Here is a tiny trained network, its code and every weight. The questions are about switching its units off for an input and a target symbol, where a switched-off unit gives its printed mean instead of its output.

import numpy as np


def w(rows, s, z=0):
    codes = np.array(rows[::2]) - 128.0
    scale = np.full(codes.shape[1], s)
    scale[-1] = z or s
    return codes * scale


def f(y):
    return y / 2 * (1 + np.tanh(0.7978845608 * (y + 0.044715 * y**3)))


def softmax(a):
    e = np.exp(a - a.max(-1, keepdims=True))
    return e / e.sum(-1, keepdims=True)


def log_softmax(a):
    a = a - a.max(-1, keepdims=True)
    return a - np.log(np.exp(a).sum(-1, keepdims=True))


def net(x, mask):
    ids = ['αβγδεζηθλμξπστφψ'.index(c) for c in x.split()]
    T = len(ids)
    res = E[ids] + P[:T]
    u = 0
    for l in range(2):
        r = res
        for j in range(3):
            rows = slice(2 * j, 2 * j + 2)
            q, k, v = (r @ M[l][rows].T for M in (Q, K, V))
            z = softmax(np.where(np.tri(T) > 0, q @ k.T / 2**0.5, -1e9)) @ v
            o = O[l][rows]
            res = res + np.where(mask[u + j], z, o[:, -1]) @ o[:, :-1]
        u += 3
        y = f(res @ A[l][:, :-1].T + A[l][:, -1])
        res = res + np.where(mask[u : u + 4], y, B[l][:, -1]) @ B[l][:, :-1]
        u += 4
    return log_softmax(res[-1] @ U[:, :-1].T + U[:, -1])


Q, K, V, O, A, B = {}, {}, {}, {}, {}, {}
E = w([
[125,174,139,116,109,98,203,137,117,159],'α',
[111,78,81,118,141,83,162,101,135,162],'β',
[70,119,156,81,112,125,133,68,138,117],'γ',
[119,123,123,101,61,139,140,106,187,160],'δ',
[102,88,115,111,49,155,94,63,162,72],'ε',
[98,158,140,138,137,116,168,62,96,75],'ζ',
[96,171,165,69,106,210,141,154,112,135],'η',
[54,87,155,65,155,129,142,130,115,69],'θ',
[213,62,110,109,175,85,229,74,114,193],'λ',
[160,30,58,144,145,142,143,92,140,88],'μ',
[174,32,78,107,120,218,110,111,156,172],'ξ',
[215,47,10,120,127,174,132,162,190,210],'π',
[192,165,116,168,159,193,214,124,67,118],'σ',
[231,141,218,125,88,159,173,101,164,68],'τ',
[172,102,89,228,113,108,125,100,212,154],'φ',
[112,40,111,140,166,171,46,161,254,138],'ψ',
],0.016)
P = w([
[63,113,143,123,161,148,86,1,36,178],'0',
[59,146,58,63,33,129,189,113,161,104],'1',
[82,141,61,89,29,131,190,116,208,99],'2',
[127,144,94,90,69,113,160,143,152,87],'3',
[168,108,92,120,112,114,172,127,175,116],'4',
[165,130,120,135,133,125,224,147,203,152],'5',
[174,129,148,137,150,126,231,187,212,162],'6',
],0.009)
Q[0] = w([
[153,97,66,64,82,144,255,133,160,112],'L0H1',
[161,123,82,73,76,82,106,124,42,109],'L0H1',
[90,105,94,52,113,135,230,98,122,161],'L0H2',
[151,122,155,151,163,158,160,126,204,102],'L0H2',
[88,146,133,82,118,95,96,118,111,158],'L0H3',
[129,122,115,67,139,144,196,107,209,96],'L0H3',
],0.01)
K[0] = w([
[230,92,206,243,169,91,118,206,183,97],'L0H1',
[127,191,82,55,87,125,207,164,220,95],'L0H1',
[198,92,71,244,191,255,132,165,164,110],'L0H2',
[129,142,152,226,191,144,26,91,41,217],'L0H2',
[189,84,110,85,121,30,175,167,216,99],'L0H3',
[143,78,158,150,204,208,166,49,43,203],'L0H3',
],0.0073)
V[0] = w([
[182,137,203,72,99,159,101,84,186,94],'L0H1',
[125,63,119,53,194,100,181,130,143,171],'L0H1',
[90,86,111,168,147,69,111,58,139,2],'L0H2',
[217,93,90,181,162,243,119,142,92,79],'L0H2',
[94,130,91,160,105,206,122,174,121,141],'L0H3',
[50,230,115,130,142,204,105,122,57,98],'L0H3',
],0.0076)
O[0] = w([
[69,213,75,64,197,187,173,97,177,111,254],'L0H1',
[149,137,106,60,129,71,86,140,116,33,166],'L0H1',
[107,71,44,215,254,117,186,197,110,123,157],'L0H2',
[98,130,124,149,3,236,125,208,131,35,190],'L0H2',
[126,97,130,112,85,154,111,144,103,177,83],'L0H3',
[121,73,174,79,145,103,244,130,136,205,101],'L0H3',
],0.0086,0.0078)
A[0] = w([
[73,142,151,81,152,90,107,102,124,175,5],'L0N1',
[161,6,58,162,111,52,18,176,180,195,172],'L0N2',
[255,167,80,85,115,77,133,97,154,205,160],'L0N3',
[116,194,138,108,103,200,129,118,128,140,88],'L0N4',
],0.005,0.003)
B[0] = w([
[232,120,174,126,226,202,28,102,100,137,116],'L0N1',
[2,195,234,85,83,120,148,162,158,104,213],'L0N2',
[83,218,125,192,83,153,70,70,147,56,211],'L0N3',
[100,86,130,86,201,84,124,175,81,40,252],'L0N4',
],0.0081,0.0037)
Q[1] = w([
[151,162,124,84,123,176,233,105,254,17],'L1H1',
[158,65,159,174,156,196,73,121,118,92],'L1H1',
[61,173,104,102,107,158,239,124,172,33],'L1H2',
[216,91,152,183,157,236,84,143,100,155],'L1H2',
[126,81,196,172,98,109,72,117,52,165],'L1H3',
[163,164,147,61,25,119,176,91,185,93],'L1H3',
],0.0058)
K[1] = w([
[140,25,254,146,170,150,68,45,85,141],'L1H1',
[156,144,186,111,94,48,146,179,76,94],'L1H1',
[164,121,179,178,192,112,64,132,186,164],'L1H2',
[94,147,117,138,122,64,146,33,138,98],'L1H2',
[106,135,6,69,78,101,96,116,30,205],'L1H3',
[161,91,205,175,178,130,112,149,156,162],'L1H3',
],0.0056)
V[1] = w([
[161,74,60,113,132,169,55,68,85,126],'L1H1',
[112,115,255,108,124,50,119,186,44,56],'L1H1',
[66,149,150,100,117,169,45,153,207,144],'L1H2',
[148,67,132,45,204,169,92,181,111,106],'L1H2',
[65,86,110,119,140,41,130,93,144,149],'L1H3',
[150,197,198,75,114,101,95,84,145,150],'L1H3',
],0.0088)
O[1] = w([
[133,40,132,103,157,78,76,70,96,117,253],'L1H1',
[113,191,79,136,110,115,135,250,119,199,244],'L1H1',
[221,101,140,191,131,179,91,122,154,162,245],'L1H2',
[250,123,70,55,156,163,157,161,132,141,216],'L1H2',
[138,132,210,124,177,123,107,179,184,193,36],'L1H3',
[134,176,86,120,109,139,96,69,112,213,100],'L1H3',
],0.011,0.0045)
A[1] = w([
[139,204,19,85,125,70,166,246,170,222,76],'L1N1',
[5,116,157,154,88,164,159,203,3,47,232],'L1N2',
[180,214,63,247,3,194,54,107,3,156,35],'L1N3',
[66,244,167,204,246,158,181,66,61,194,7],'L1N4',
],0.0046,0.0018)
B[1] = w([
[166,156,221,158,161,170,81,87,6,37,237],'L1N1',
[183,150,66,180,124,82,145,68,119,221,255],'L1N2',
[97,204,225,97,77,128,176,220,254,75,243],'L1N3',
[33,109,59,93,97,186,101,217,153,181,182],'L1N4',
],0.0064,0.0085)
U = w([
[70,135,75,72,135,153,145,113,164,229,135],'α',
[71,188,132,143,216,177,103,149,92,130,112],'β',
[141,132,57,11,201,99,144,129,187,204,66],'γ',
[109,134,126,132,154,174,108,28,99,177,142],'δ',
[57,94,179,106,190,179,145,90,112,86,76],'ε',
[66,134,127,58,186,117,220,167,183,175,88],'ζ',
[140,133,141,60,127,181,166,91,74,217,150],'η',
[139,148,114,31,222,132,131,158,104,121,2],'θ',
[159,218,32,104,202,4,36,110,166,84,155],'λ',
[106,70,62,152,177,94,157,211,110,86,132],'μ',
[108,65,98,63,102,186,99,130,49,138,168],'ξ',
[104,127,143,41,85,138,136,151,149,117,96],'π',
[120,87,135,111,49,145,208,121,45,179,219],'σ',
[77,200,39,84,201,235,176,66,150,96,143],'τ',
[62,131,135,226,137,142,179,85,147,155,158],'φ',
[182,121,97,140,201,174,125,132,186,192,189],'ψ',
],0.004,0.0041)

Each question gives the input, a string of symbols that net reads in full, and the target symbol t.
The units are the heads (2 rows each of Q, K, V and O) and the neurons (one row each of A and B). Each row of codes is followed by its name. A weight is (code - 128) times the scale printed after its matrix; where a second scale follows, it is the last column's (O, A, B and U).
mask holds one flag per unit, layer by layer, with each layer's heads first. A switched-off unit (its flag False) gives its mean, the last column of its rows in O or B, instead of its output. The means were averaged over made-up inputs and are rounded, as every weight is.
A unit's drop is (log p(t) with every unit on - log p(t) with that unit switched off) / (log p(t) with every unit on - log p(t) with every unit switched off).
The circuit of an input: a set's keep is (log p(t) with only the set's units on - log p(t) with every unit switched off) / (log p(t) with every unit on - log p(t) with every unit switched off). Starting from the 12 units with the biggest drops (on a tie, the unit counted first), units are removed one at a time, each time the one whose removal leaves the highest keep (on an exact tie, the one counted first), for as long as the keep stays at least 0.8.
units of the circuit, in order: the units of the circuit, biggest drop first
most important unit: the unit with the biggest drop
top k neurons: the k neurons with the biggest drops, biggest first
top k neurons in layer l: the k neurons of layer l with the biggest drops, biggest first
which heads matter: for each layer, one digit per head in row order, 1 if its drop is at least 0.15 and else 0, layers parted by /
input β μ β ψ β, target ψ: units of the circuit, in order => L1H2
input τ η τ μ τ μ, target τ: units of the circuit, in order => L0H1, L1H3
input β π β ε τ ζ, target β: which heads matter => 110 / 100
input φ ε τ, target φ: units of the circuit, in order => L1H2, L0H1, L0N4
input λ α τ ζ, target λ: units of the circuit, in order => L0H3, L1H1, L0H1
input μ δ γ, target μ: units of the circuit, in order => L0H2, L1H3
input λ ξ λ τ, target λ: top 2 neurons => L0N4, L1N4
input λ π β, target λ: units of the circuit, in order => L0H3, L0H1
input λ τ γ ξ τ β λ, target τ: which heads matter => 100 / 001
input η β λ λ, target η: which heads matter => 011 / 011
input ε ψ λ ψ ψ η α, target ψ: which heads matter => 000 / 011
input β β β μ λ π β, target β: which heads matter => 110 / 101
input τ σ ε η τ τ θ, target τ: which heads matter => 100 / 101
input τ τ θ ψ τ, target τ: top neuron in layer 1 => L1N2
input λ ε β σ λ ε ε, target λ: units of the circuit, in order => L0H1, L0H3
input γ θ τ, target γ: units of the circuit, in order => L0H2, L0N1, L1H2, L0H3
input β η δ α τ δ τ, target β: which heads matter => 110 / 100
input ε θ τ ψ, target ψ: top 2 neurons in layer 1 => L1N1, L1N3
input π λ ε τ τ, target π: top 2 neurons => L1N3, L0N2
input λ μ λ, target λ: most important unit => L0H1
input μ σ μ τ ψ, target μ: which heads matter => 110 / 001
input β τ σ, target β: units of the circuit, in order => L0H1, L0N2, L1H1, L1N1
input τ ψ τ α, target τ: units of the circuit, in order => L0H1, L1H1
input θ λ ζ μ, target θ: top 2 neurons in layer 0 => L0N1, L0N3
